58, 8, 5, -13, -24, -32
78, -11, -28, -53, -3, -56
5, 40, -24, -4, -46, 43
-62, -32, -9, 6, 57, 0
86, -29, -29, -50, -15, 23
16, -11, -37, -12, 4, 49
-23, 16, 21, -18, -20, 21
30, -9, 30, -6, 13, 7
-66, 49, 55, 63, 8, 49
-43, 1, 18, 4, 32, 17
Rows and columns are numbered from 1.
Read off the entry at row 2, column 2.
-11
The bottom-left entry is -43
Read off the entry in the bottom-right corner.
17
Read off the entry just right of the smallest entry.
49
Read off the entry just left of 6.
-9
Read off the entry at row 2, column 1.
78
The entry at row 1, column 2 is 8
The entry just right of the largest entry: -29
Read off the entry directly above the smallest entry.
30
The top-right entry -> -32
The entry just right of -15: 23
Read off the entry in the top-left corner.
58
The entry just left of 57 is 6
Read off the entry at row 1, column 3.
5
Read off the entry in row 3 and column 3.
-24
The entry in row 2 and column 3 -> -28
Read off the entry directly below 7.
49
Read off the entry at row 3, column 1.
5
Read off the entry directly above -20.
4

-59	88	-240	-16	-26
297	-494	650	-81	-456
325	-370	195	-47	233
726	-501	-146	106	700
-44	-10	-100	-13	-13
-43	107	-250	-43	-12
48	219	-739	57	-22
161	-284	195	-14	87
250	-370	331	29	173
236	-466	551	164	355
1	100	-718	47	26
418	-539	666	-145	-602
-110	-256	593	391	554
153	-432	599	246	434
The last entry in the row that holds the largest entry -> 700
Give the first entry on the diagonal from the top-right corner.
-26
Give the entry in the top-left corner.
-59
The bottom-left entry: 153
The entry directly above 554: -602
Give the last entry of the smallest entry's row.
-22
Give the entry directly below the smallest entry.
195
The entry directly below -81: -47
The fourth entry, reading row by row: -16
The entry directly below -145 is 391
The last entry, reading row by row: 434
The 2nd entry in reading order: 88
The entry directly below -47 -> 106
The entry directly above -14: 57
Give the entry directly above -47.
-81
The 3rd-last entry, reading row by row -> 599
Give the first entry of the largest entry's row.
726
Give the entry directly below -494.
-370
Give the entry just left of 355.
164
Give the 2nd entry from the end, reading row by row.
246
Give the third largest entry.
666
Give the entry just left of -602.
-145
Give the third entry on the diagonal from the top-right corner.
195
The entry just left of 26 is 47
Give the smallest entry in the first column.
-110
Give the entry just left of -100.
-10

A =
[[7325 7956 8061 8084 8103 8148 8652 6143 5961 6481]
 [7719 7965 7472 8077 6997 7064 8365 8733 9355 7115]
 [7021 7626 8146 7528 8936 8922 7654 7569 6634 6722]
 [7965 7531 7753 7332 8154 8088 6743 9220 8868 8829]
 [8158 7790 7836 7774 7761 7732 7580 7384 7440 8583]
 [8704 7763 8179 7721 8188 8092 7260 5335 5135 9885]
 [8709 7736 8049 7672 8022 7930 7138 6116 6019 9930]
 [8165 7818 8579 7836 8918 8838 7814 3514 2785 8731]
 [7778 7883 8294 7951 8465 8447 8195 4953 4530 7678]
 [7223 7769 7676 7759 7845 7885 7969 9070 8971 6644]]
What is the entry just left of 6997?
A: 8077
The entry in the top-right corner -> 6481
The entry just left of 8733 -> 8365
The bottom-left entry -> 7223
What is the last entry, reading row by row?
A: 6644
What is the largest entry?
A: 9930
What is the 1st entry in reading order?
A: 7325
What is the bottom entry of the column that holds the smallest entry?
A: 8971
The last entry of the smallest entry's row -> 8731
The entry directly above the smallest entry: 6019
The third-last entry, reading row by row -> 9070
What is the entry directly above 8583?
A: 8829
What is the entry directly below 8154?
A: 7761
What is the third entry on the main diagonal?
A: 8146
What is the 2nd entry, reading row by row?
A: 7956
The entry just left of 4953 -> 8195
The largest entry in the first column: 8709
What is the entry just right of 8936?
A: 8922
What is the 3rd entry on the diagonal from the top-right corner?
A: 7569
What is the entry just right of 7769?
A: 7676
What is the entry just left of 7845?
A: 7759
The entry just left of 8583 is 7440
The entry directly above 7332 -> 7528
What is the 2nd smallest entry?
A: 3514
The 4th-last entry, reading row by row is 7969
What is the third entry, reading row by row?
A: 8061
The entry just left of 7472 -> 7965
The first entry in the row that holds the smallest entry is 8165
What is the entry just left of 7440?
A: 7384

Read these off the row that follows.
1) Find the entry just left of the largest entry.
2) Find the entry just right of 36.
[35 48 36 79 20 40]
1) 36
2) 79

m =
49  49  47  50  49  48  47  50  48  54  51  53
69  48  28  45  72  35  46  26  64  74  22  98
50  55  50  45  52  48  47  49  53  61  45  44
45  47  49  52  44  50  45  55  42  49  59  48
44  47  53  55  42  54  49  59  41  42  64  44
36  27  54  78  26  67  55  72  21   1  97  60
38  52  43  40  41  40  30  53  37  73  52  35
Counting starts at 1.
The entry at row 2, column 1: 69
Give the entry at row 3, column 1.
50
The entry in the top-right corner -> 53
The entry at row 1, column 3 -> 47
The entry in the bottom-left corner -> 38
The bottom entry of the column that holds the largest entry -> 35
Give the entry in row 1 and column 2.
49
The entry directly above the smallest entry -> 42
The maximum is 98
Give the entry directly below 27.
52
Give the entry just left of the smallest entry.
21
The entry directly below the largest entry: 44
Give the entry just left of the largest entry.
22
The entry at row 2, column 3 -> 28
Give the entry in row 1 and column 1.
49
The smallest entry: 1
Give the entry just right of the smallest entry.
97
Give the top entry of the column that holds the smallest entry.
54
The entry just right of 36: 27
Give the entry at row 3, column 2.
55
Give the entry directly above 21.
41
